Moves between units:
w990: di>w482, te>w407, ko>w308
w941: di>w432, te>w961, ko>w322
w684: di>w871, te>w520, ko>w612
w457: di>w838, te>w597, ko>w432
w809: di>w854, te>w108, ko>w742
w119: di>w516, te>w419, ko>w422
w55: di>w609, te>w990, ko>w572
w695: di>w400, te>w751, ko>w966
w221: di>w247, te>w587, ko>w996
w563: di>w697, te>w732, ko>w608
w417: di>w14, te>w105, ko>w463
w347: di>w349, te>w477, ko>w10
w77: di>w597, te>w933, ko>w961
w871: di>w477, te>w215, ko>w240
w870: di>w314, te>w463, ko>w697
w188: di>w323, te>w198, ko>w85
w285: di>w254, te>w789, ko>w692
w496: di>w942, te>w809, ko>w832
w597: di>w716, te>w973, ko>w869
w987: di>w932, te>w266, ko>w177
w964: di>w559, te>w464, ko>w871
w996: di>w580, te>w42, ko>w47
w609: di>w615, te>w482, ko>w441
w215: di>w964, te>w486, ko>w684
w641: di>w990, te>w46, ko>w378
w622: di>w933, te>w254, ko>w221
w46: di>w407, te>w932, ko>w5
w407: di>w422, te>w427, ko>w641
w105: di>w953, te>w496, ko>w814
w14: di>w284, te>w953, ko>w589
w961: di>w869, te>w247, ko>w704
w919: di>w46, te>w987, ko>w349
w908: di>w584, te>w966, ko>w829
w742: di>w496, te>w458, ko>w993
w846: di>w966, te>w457, ko>w273
w993: di>w832, te>w278, ko>w188
w486: di>w464, te>w709, ko>w520
w432: di>w846, te>w869, ko>w789
w427: di>w790, te>w524, ko>w46
w732: di>w116, te>w361, ko>w381
w266: di>w433, te>w572, ko>w559
w477: di>w177, te>w964, ko>w899
w322: di>w789, te>w704, ko>w65
w615: di>w381, te>w155, ko>w71
w966: di>w896, te>w838, ko>w175
w482: di>w155, te>w422, ko>w55
w543: di>w378, te>w349, ko>w709
w381: di>w563, te>w776, ko>w28
w324: di>w85, te>w119, ko>w482
w273: di>w175, te>w432, ko>w285
w814: di>w417, te>w832, ko>w465
w973: di>w612, te>w106, ko>w77
w361: di>w465, te>w188, ko>w776
w896: di>w907, te>w695, ko>w908
w177: di>w919, te>w559, ko>w347
w10: di>w165, te>w899, ko>w695
w689: di>w285, te>w322, ko>w69
w697: di>w202, te>w116, ko>w850
w240: di>w899, te>w684, ko>w716
w247: di>w77, te>w622, ko>w580
w751: di>w10, te>w240, ko>w838
w198: di>w993, te>w470, ko>w516
w422: di>w324, te>w790, ko>w990
w612: di>w240, te>w449, ko>w597
w838: di>w695, te>w716, ko>w846
w464: di>w480, te>w132, ko>w215
w351: di>w572, te>w378, ko>w464
w776: di>w732, te>w85, ko>w615
w516: di>w188, te>w642, ko>w324
w480: di>w266, te>w351, ko>w964
w28: di>w608, te>w615, ko>w524
w69: di>w692, te>w65, ko>w14
w716: di>w751, te>w612, ko>w457
w907: di>w486, te>w400, ko>w584
w478: di>w419, te>w28, ko>w427
w449: di>w684, te>w584, ko>w973
w933: di>w973, te>w829, ko>w247
w155: di>w776, te>w324, ko>w609
w458: di>w809, te>w314, ko>w278
w955: di>w704, te>w996, ko>w854
w5: di>w641, te>w919, ko>w543
w789: di>w273, te>w941, ko>w689
w657: di>w322, te>w955, ko>w942
w692: di>w587, te>w689, ko>w284
w108: di>w47, te>w756, ko>w458
w284: di>w42, te>w69, ko>w756
w400: di>w709, te>w10, ko>w896
w953: di>w69, te>w942, ko>w417
w756: di>w102, te>w14, ko>w314
w850: di>w470, te>w563, ko>w419
w932: di>w427, te>w433, ko>w919
w116: di>w870, te>w465, ko>w563
w587: di>w622, te>w285, ko>w42
w106: di>w449, te>w908, ko>w933
w580: di>w961, te>w221, ko>w955
w308: di>w55, te>w641, ko>w351
w254: di>w829, te>w273, ko>w587
w85: di>w361, te>w516, ko>w155
w419: di>w642, te>w608, ko>w790
w832: di>w105, te>w742, ko>w323
w202: di>w458, te>w870, ko>w470
w584: di>w520, te>w896, ko>w106
w704: di>w941, te>w580, ko>w657
w854: di>w657, te>w47, ko>w496
w608: di>w850, te>w381, ko>w478
w463: di>w589, te>w814, ko>w116
w829: di>w106, te>w175, ko>w622
w278: di>w742, te>w202, ko>w198
w709: di>w132, te>w165, ko>w907
w47: di>w955, te>w102, ko>w809
w165: di>w543, te>w347, ko>w400
w899: di>w347, te>w871, ko>w751
w441: di>w71, te>w55, ko>w266
w524: di>w478, te>w71, ko>w932
w378: di>w308, te>w5, ko>w132
w433: di>w524, te>w441, ko>w987
w589: di>w756, te>w417, ko>w870
w942: di>w65, te>w854, ko>w105
w465: di>w463, te>w323, ko>w732
w323: di>w814, te>w993, ko>w361
w65: di>w689, te>w657, ko>w953
w132: di>w351, te>w543, ko>w486
w314: di>w108, te>w589, ko>w202
w470: di>w278, te>w697, ko>w642
w349: di>w5, te>w177, ko>w165
w42: di>w221, te>w692, ko>w102
w102: di>w996, te>w284, ko>w108
w572: di>w441, te>w308, ko>w480
w175: di>w908, te>w846, ko>w254
w520: di>w215, te>w907, ko>w449
w71: di>w28, te>w609, ko>w433
w869: di>w457, te>w77, ko>w941
w790: di>w119, te>w478, ko>w407
w642: di>w198, te>w850, ko>w119
w559: di>w987, te>w480, ko>w477

In the rows, 58 stands for zero.

The rows follow the links: the fewer symbols apart two units are, the more alike their rows tend to be.

Each row is also shifted at random along 4 hidden directions that mean nothing.

Rows with their units:
[53, 59, 83, 74, 42, 37, 33, 58, 28, 45, 50, 62, 59, 70, 59, 49, 74, 70, 52, 37, 53, 25, 67, 80, 52, 55, 66, 59, 48, 57, 80, 57, 67, 37, 66]
unit: w756
[23, 56, 38, 64, 82, 42, 52, 35, 78, 58, 68, 52, 57, 48, 50, 64, 49, 56, 76, 53, 64, 68, 58, 50, 74, 65, 65, 71, 74, 61, 50, 53, 59, 67, 51]
unit: w908
[45, 63, 36, 77, 47, 67, 72, 69, 64, 52, 60, 57, 72, 56, 48, 61, 48, 44, 65, 49, 89, 56, 39, 35, 36, 63, 59, 56, 56, 58, 53, 52, 58, 73, 61]
unit: w285
[28, 48, 62, 65, 35, 39, 43, 53, 63, 60, 70, 51, 67, 60, 78, 44, 78, 72, 67, 56, 41, 39, 47, 35, 29, 65, 55, 72, 56, 56, 68, 65, 48, 37, 56]
unit: w496
[83, 60, 89, 50, 57, 52, 56, 68, 60, 56, 81, 63, 58, 73, 58, 53, 71, 64, 29, 57, 37, 48, 72, 91, 64, 57, 67, 63, 70, 58, 66, 65, 51, 71, 42]
unit: w608
[35, 57, 80, 65, 37, 36, 39, 57, 44, 54, 63, 59, 66, 67, 66, 49, 79, 69, 55, 48, 44, 32, 61, 62, 39, 62, 60, 64, 50, 56, 75, 59, 56, 39, 54]
unit: w809
[78, 67, 52, 64, 62, 62, 60, 64, 65, 76, 42, 55, 69, 63, 64, 63, 77, 52, 55, 63, 62, 44, 37, 53, 35, 58, 39, 56, 38, 67, 68, 64, 50, 48, 44]
unit: w202
[92, 55, 59, 43, 64, 87, 61, 76, 54, 61, 44, 56, 62, 53, 59, 80, 45, 38, 43, 71, 39, 64, 73, 39, 75, 52, 44, 65, 35, 43, 45, 64, 57, 50, 57]
unit: w990
[44, 65, 78, 54, 68, 52, 76, 72, 56, 84, 49, 56, 50, 67, 63, 54, 78, 68, 43, 70, 50, 45, 65, 74, 20, 46, 42, 50, 40, 70, 81, 60, 45, 51, 45]
unit: w323
[81, 62, 50, 82, 55, 51, 24, 50, 46, 42, 52, 57, 65, 77, 72, 65, 51, 54, 69, 31, 63, 31, 42, 48, 65, 61, 70, 75, 59, 65, 66, 60, 70, 37, 67]
unit: w942
[80, 47, 82, 51, 48, 49, 68, 72, 55, 43, 78, 42, 44, 59, 70, 49, 68, 90, 40, 64, 27, 49, 84, 63, 59, 48, 58, 74, 53, 44, 56, 59, 50, 55, 66]
unit: w324
[82, 48, 54, 54, 70, 77, 70, 71, 45, 60, 25, 46, 42, 42, 58, 48, 48, 74, 52, 66, 50, 56, 88, 51, 74, 32, 52, 43, 44, 42, 53, 70, 60, 43, 97]
unit: w441
[56, 66, 62, 82, 65, 54, 39, 64, 34, 48, 51, 66, 54, 79, 63, 60, 44, 55, 60, 30, 71, 34, 64, 69, 54, 50, 76, 59, 60, 68, 76, 57, 72, 48, 68]
unit: w69
[40, 66, 38, 78, 62, 70, 61, 72, 59, 60, 61, 70, 66, 68, 58, 61, 38, 42, 66, 45, 84, 52, 48, 42, 31, 56, 67, 51, 63, 69, 66, 60, 61, 65, 60]
unit: w689
[58, 53, 71, 36, 31, 60, 58, 47, 45, 49, 62, 74, 54, 48, 50, 52, 67, 59, 60, 70, 59, 86, 51, 79, 69, 69, 57, 40, 65, 52, 47, 45, 66, 66, 53]
unit: w347
[86, 58, 68, 57, 63, 51, 56, 60, 74, 63, 75, 65, 62, 66, 59, 28, 76, 75, 40, 52, 50, 47, 64, 92, 60, 56, 74, 46, 87, 61, 70, 78, 47, 73, 55]
unit: w381
[51, 60, 50, 83, 40, 47, 72, 62, 47, 37, 48, 51, 66, 45, 28, 40, 69, 68, 59, 42, 96, 44, 58, 69, 54, 58, 65, 46, 52, 49, 56, 47, 64, 79, 81]
unit: w622
[29, 51, 45, 76, 50, 32, 67, 42, 68, 38, 59, 37, 61, 40, 40, 35, 66, 79, 71, 48, 79, 49, 57, 53, 66, 61, 67, 62, 68, 50, 50, 52, 55, 71, 80]
unit: w933
[-14, 38, 63, 25, 45, 52, 71, 36, 83, 76, 73, 57, 47, 44, 74, 8, 60, 82, 71, 81, 38, 81, 62, 55, 51, 54, 72, 34, 107, 63, 58, 80, 33, 64, 78]
unit: w480
[60, 46, 43, 48, 59, 79, 68, 75, 80, 72, 59, 61, 66, 35, 61, 41, 61, 62, 50, 76, 42, 66, 73, 35, 51, 51, 50, 41, 61, 40, 52, 80, 45, 57, 68]
unit: w427
[34, 54, 32, 69, 90, 42, 56, 37, 69, 56, 58, 49, 45, 42, 50, 56, 48, 72, 82, 53, 69, 69, 65, 54, 74, 54, 65, 61, 71, 60, 52, 50, 65, 61, 65]
unit: w838
[75, 55, 70, 55, 71, 50, 66, 61, 70, 62, 73, 44, 44, 74, 77, 45, 61, 82, 48, 60, 37, 47, 65, 68, 55, 49, 65, 69, 72, 68, 67, 67, 44, 60, 58]
unit: w516
[49, 55, 72, 21, 41, 68, 51, 37, 64, 57, 67, 59, 60, 65, 70, 70, 45, 34, 58, 72, 36, 84, 39, 48, 84, 75, 61, 69, 77, 63, 41, 59, 51, 62, 44]
unit: w177
[64, 49, 33, 62, 71, 60, 64, 54, 50, 55, 46, 64, 37, 35, 50, 56, 56, 77, 82, 66, 77, 85, 64, 62, 60, 50, 51, 39, 48, 51, 49, 41, 78, 52, 71]
unit: w520
[47, 59, 66, 66, 37, 43, 38, 55, 57, 64, 58, 70, 82, 59, 57, 41, 90, 60, 53, 51, 56, 36, 45, 68, 36, 69, 57, 49, 57, 56, 76, 68, 54, 49, 48]
unit: w417
[-8, 57, 59, 54, 34, 46, 75, 56, 83, 56, 93, 53, 78, 51, 48, 63, 62, 42, 59, 64, 61, 66, 44, 31, 34, 81, 57, 74, 66, 54, 47, 49, 40, 84, 35]
unit: w273
[62, 50, 46, 38, 56, 69, 54, 32, 71, 63, 46, 51, 54, 53, 69, 35, 45, 59, 71, 64, 54, 73, 44, 50, 89, 57, 71, 48, 90, 64, 47, 75, 51, 57, 81]
unit: w351
[38, 65, 62, 71, 56, 53, 31, 54, 56, 59, 72, 76, 71, 81, 67, 62, 50, 41, 58, 38, 56, 41, 49, 58, 47, 66, 74, 64, 73, 70, 74, 66, 59, 52, 46]
unit: w47
[84, 58, 70, 46, 55, 79, 61, 82, 53, 64, 55, 72, 67, 48, 46, 63, 64, 45, 29, 68, 44, 61, 82, 67, 66, 55, 49, 45, 44, 38, 54, 66, 57, 61, 51]
unit: w524
[39, 47, 65, 30, 31, 56, 60, 40, 61, 54, 67, 62, 52, 48, 64, 40, 62, 67, 69, 73, 50, 86, 47, 62, 67, 67, 61, 47, 79, 55, 45, 56, 54, 61, 63]
unit: w464
[60, 51, 43, 42, 44, 66, 59, 51, 61, 55, 67, 71, 56, 40, 59, 67, 58, 55, 76, 75, 62, 97, 42, 50, 58, 70, 47, 49, 56, 51, 39, 43, 68, 60, 46]
unit: w871
[56, 55, 22, 69, 90, 53, 56, 45, 61, 59, 48, 59, 42, 39, 50, 60, 47, 69, 85, 59, 77, 78, 62, 56, 69, 53, 57, 50, 61, 58, 51, 48, 74, 55, 66]
unit: w896
[47, 64, 63, 65, 80, 40, 49, 41, 48, 44, 55, 51, 52, 57, 37, 79, 49, 49, 61, 46, 64, 58, 69, 75, 90, 63, 64, 76, 54, 58, 53, 40, 71, 66, 50]
unit: w106
[91, 58, 56, 56, 68, 57, 57, 57, 85, 63, 82, 52, 61, 69, 74, 50, 62, 65, 49, 58, 40, 51, 49, 58, 62, 61, 67, 71, 82, 66, 59, 74, 43, 68, 47]
unit: w776
[38, 66, 49, 68, 46, 68, 73, 75, 56, 49, 68, 53, 64, 66, 56, 85, 38, 35, 60, 55, 75, 59, 45, 23, 34, 64, 52, 76, 41, 59, 48, 42, 59, 66, 50]
unit: w587
[47, 68, 65, 77, 38, 51, 73, 70, 38, 42, 48, 66, 68, 53, 22, 47, 67, 56, 47, 42, 98, 46, 64, 83, 47, 58, 64, 38, 50, 50, 64, 44, 67, 82, 69]
unit: w961
[66, 50, 90, 45, 48, 50, 64, 71, 64, 52, 91, 49, 51, 67, 71, 58, 67, 75, 34, 67, 22, 55, 78, 64, 54, 56, 58, 78, 58, 49, 58, 60, 45, 62, 46]
unit: w119
[71, 43, 70, 49, 47, 65, 71, 81, 58, 55, 64, 53, 54, 42, 60, 45, 69, 80, 39, 71, 34, 58, 89, 52, 51, 47, 49, 53, 45, 33, 54, 66, 51, 53, 71]
unit: w482
[63, 64, 50, 58, 68, 62, 67, 64, 75, 85, 52, 52, 63, 64, 72, 62, 72, 54, 56, 70, 54, 49, 38, 43, 26, 57, 39, 59, 45, 73, 69, 67, 44, 51, 42]
unit: w993

The symbols that take the first to the second take the third to the fourth, perhaps in another order. What is the fourth?
Answers are names.
[64, 60, 48, 64, 56, 57, 64, 63, 69, 76, 47, 45, 65, 58, 73, 57, 76, 64, 64, 68, 54, 46, 36, 35, 27, 57, 36, 62, 39, 65, 65, 64, 47, 41, 52]
to [44, 67, 81, 56, 35, 49, 38, 60, 56, 69, 67, 74, 85, 69, 57, 71, 85, 36, 42, 57, 44, 42, 43, 64, 36, 78, 48, 65, 45, 58, 73, 60, 53, 51, 21]
as [54, 56, 47, 78, 50, 49, 29, 49, 62, 52, 65, 54, 69, 71, 77, 51, 56, 59, 72, 39, 55, 35, 40, 37, 50, 64, 69, 72, 67, 64, 67, 68, 59, 38, 63]
to w65

[67, 58, 60, 39, 72, 82, 60, 61, 55, 72, 35, 63, 53, 56, 56, 60, 42, 41, 46, 65, 47, 65, 74, 61, 82, 46, 59, 44, 61, 57, 56, 72, 55, 56, 67]
to [77, 57, 41, 46, 65, 87, 58, 72, 81, 77, 56, 76, 80, 42, 52, 53, 60, 38, 43, 69, 51, 67, 63, 47, 63, 59, 53, 36, 65, 44, 53, 81, 49, 65, 53]
as [92, 42, 75, 60, 48, 49, 68, 73, 49, 39, 64, 40, 42, 52, 65, 35, 72, 103, 43, 60, 38, 44, 89, 69, 63, 42, 60, 63, 52, 39, 57, 62, 55, 52, 85]
to w85

[59, 59, 43, 87, 58, 48, 30, 49, 54, 51, 53, 65, 67, 68, 66, 34, 60, 69, 72, 31, 72, 31, 48, 62, 52, 55, 79, 51, 78, 66, 78, 73, 65, 45, 77]
to [34, 68, 57, 74, 64, 63, 49, 68, 51, 60, 66, 72, 60, 78, 64, 68, 37, 40, 60, 40, 70, 47, 57, 54, 38, 56, 72, 58, 63, 71, 74, 59, 63, 57, 54]
as [53, 57, 44, 66, 44, 53, 51, 55, 79, 75, 58, 58, 83, 52, 68, 44, 86, 59, 65, 63, 57, 43, 28, 37, 25, 70, 45, 55, 54, 60, 67, 74, 45, 45, 47]
to w809

[91, 45, 52, 55, 48, 65, 61, 72, 76, 53, 73, 52, 66, 44, 65, 42, 69, 75, 47, 65, 41, 56, 66, 44, 60, 56, 56, 59, 62, 38, 49, 72, 50, 59, 66]
to [84, 54, 53, 44, 54, 83, 58, 77, 74, 64, 66, 66, 76, 49, 59, 69, 58, 38, 39, 73, 38, 66, 64, 36, 63, 64, 46, 60, 50, 39, 45, 70, 50, 61, 45]
as [53, 70, 37, 83, 68, 68, 45, 66, 57, 61, 58, 77, 69, 74, 59, 59, 38, 39, 65, 35, 85, 46, 46, 55, 42, 58, 74, 48, 72, 73, 71, 65, 66, 61, 58]
to w284

[86, 64, 54, 61, 84, 59, 67, 59, 75, 74, 58, 43, 47, 76, 78, 58, 56, 65, 56, 59, 49, 47, 48, 57, 51, 48, 55, 68, 64, 78, 66, 69, 46, 56, 53]
to [82, 67, 51, 54, 83, 64, 61, 56, 89, 79, 73, 55, 63, 80, 77, 66, 54, 45, 52, 63, 45, 55, 36, 51, 51, 62, 58, 71, 75, 81, 64, 73, 41, 64, 32]
as [70, 70, 50, 59, 86, 62, 46, 53, 42, 58, 48, 82, 52, 52, 33, 86, 50, 36, 60, 55, 75, 78, 67, 88, 80, 61, 54, 46, 47, 58, 56, 37, 83, 65, 36]
to w896

[56, 56, 62, 37, 44, 66, 59, 57, 46, 53, 68, 73, 54, 48, 55, 82, 58, 48, 63, 75, 57, 97, 52, 62, 58, 72, 44, 55, 45, 50, 41, 33, 70, 60, 36]
to [42, 47, 51, 45, 48, 60, 67, 57, 54, 56, 65, 66, 44, 37, 57, 56, 61, 74, 75, 77, 63, 94, 59, 58, 48, 60, 46, 44, 53, 48, 45, 41, 67, 56, 57]
as [61, 53, 75, 35, 31, 57, 58, 48, 41, 47, 58, 71, 50, 49, 50, 46, 69, 65, 61, 66, 60, 83, 54, 85, 73, 65, 61, 38, 67, 52, 48, 47, 65, 64, 63]
to w347

[46, 59, 38, 77, 42, 48, 66, 51, 69, 42, 59, 50, 77, 44, 35, 43, 66, 59, 66, 46, 92, 51, 41, 50, 59, 69, 65, 54, 67, 50, 49, 53, 57, 81, 69]
to [43, 55, 48, 76, 85, 33, 55, 40, 49, 46, 44, 47, 42, 44, 36, 45, 57, 82, 73, 44, 78, 54, 78, 81, 84, 49, 71, 53, 64, 56, 59, 49, 72, 62, 79]
as [110, 59, 61, 41, 38, 70, 43, 37, 39, 37, 40, 57, 58, 61, 56, 69, 50, 45, 65, 57, 63, 75, 36, 68, 107, 69, 59, 61, 60, 56, 37, 47, 73, 58, 66]
to w572

[78, 60, 64, 53, 66, 55, 57, 58, 85, 68, 85, 62, 65, 70, 68, 43, 67, 62, 43, 58, 41, 51, 55, 74, 58, 62, 70, 59, 87, 66, 66, 76, 42, 72, 42]
to [80, 59, 63, 52, 64, 55, 55, 59, 86, 67, 85, 64, 67, 67, 67, 40, 69, 61, 42, 57, 43, 54, 54, 73, 59, 64, 71, 56, 89, 63, 65, 78, 44, 74, 41]
as [53, 52, 52, 40, 68, 83, 67, 66, 70, 77, 47, 63, 60, 46, 60, 52, 48, 47, 48, 75, 43, 70, 76, 45, 65, 49, 53, 42, 61, 50, 55, 79, 47, 55, 66]
to w932

[75, 49, 28, 57, 58, 65, 60, 51, 56, 51, 51, 62, 47, 35, 58, 60, 55, 70, 84, 69, 75, 89, 47, 47, 62, 60, 46, 46, 51, 48, 39, 43, 75, 52, 67]
to [39, 46, 63, 40, 33, 54, 66, 51, 52, 54, 65, 71, 47, 37, 54, 35, 72, 82, 69, 75, 63, 90, 58, 74, 52, 61, 56, 31, 67, 49, 50, 49, 62, 62, 65]
as [41, 65, 54, 84, 59, 61, 68, 78, 38, 52, 48, 67, 53, 63, 46, 49, 48, 62, 59, 40, 91, 44, 69, 68, 33, 44, 68, 38, 53, 63, 72, 53, 67, 63, 78]
to w285

[80, 63, 57, 59, 76, 64, 72, 64, 64, 73, 50, 32, 46, 75, 84, 85, 54, 60, 58, 70, 43, 49, 44, 31, 40, 48, 35, 87, 32, 76, 60, 55, 47, 42, 46]
to [73, 60, 74, 68, 59, 50, 72, 71, 37, 65, 29, 40, 43, 63, 64, 57, 78, 85, 52, 63, 55, 34, 65, 65, 33, 39, 35, 58, 18, 61, 72, 52, 57, 36, 69]
as [68, 55, 54, 33, 60, 75, 50, 36, 65, 64, 47, 58, 58, 61, 65, 55, 40, 39, 62, 62, 50, 73, 45, 55, 95, 62, 67, 52, 84, 66, 47, 73, 53, 60, 67]
to w572

[70, 66, 53, 63, 53, 59, 54, 62, 67, 77, 46, 60, 76, 60, 61, 58, 82, 50, 55, 63, 60, 44, 35, 52, 33, 63, 40, 52, 42, 64, 69, 65, 50, 48, 41]
to [63, 72, 67, 53, 73, 62, 67, 66, 67, 87, 56, 60, 60, 75, 65, 73, 67, 42, 44, 68, 49, 50, 46, 63, 32, 57, 41, 61, 44, 76, 73, 63, 46, 56, 27]
as [73, 51, 40, 68, 84, 54, 79, 58, 78, 74, 48, 23, 35, 63, 89, 41, 58, 97, 73, 66, 53, 45, 52, 36, 38, 33, 52, 67, 59, 77, 65, 71, 42, 40, 81]
to w642

[62, 62, 40, 84, 48, 65, 73, 72, 49, 40, 49, 43, 59, 57, 51, 67, 45, 57, 67, 47, 90, 50, 48, 31, 43, 55, 56, 65, 40, 55, 50, 44, 64, 63, 75]
to [39, 64, 53, 78, 63, 63, 60, 73, 42, 53, 60, 57, 50, 75, 66, 70, 34, 53, 64, 43, 73, 48, 62, 44, 35, 49, 66, 64, 52, 66, 67, 52, 66, 51, 67]
as [40, 64, 40, 73, 41, 57, 68, 61, 72, 51, 66, 61, 84, 49, 34, 50, 62, 43, 60, 50, 93, 56, 38, 50, 45, 72, 62, 50, 66, 55, 52, 54, 55, 86, 54]
to w704

[33, 57, 57, 73, 36, 47, 78, 64, 51, 36, 59, 39, 58, 48, 42, 55, 61, 69, 62, 53, 79, 51, 59, 45, 46, 57, 57, 67, 44, 49, 49, 41, 59, 71, 75]
to [45, 70, 55, 72, 47, 67, 69, 75, 50, 51, 60, 64, 70, 64, 44, 73, 47, 35, 54, 49, 87, 54, 49, 49, 37, 63, 58, 57, 47, 59, 58, 46, 61, 74, 52]
as [32, 50, 82, 20, 32, 59, 60, 41, 56, 54, 73, 58, 49, 59, 69, 60, 53, 53, 59, 76, 33, 84, 52, 58, 72, 70, 60, 62, 72, 58, 43, 53, 51, 60, 51]
to w165

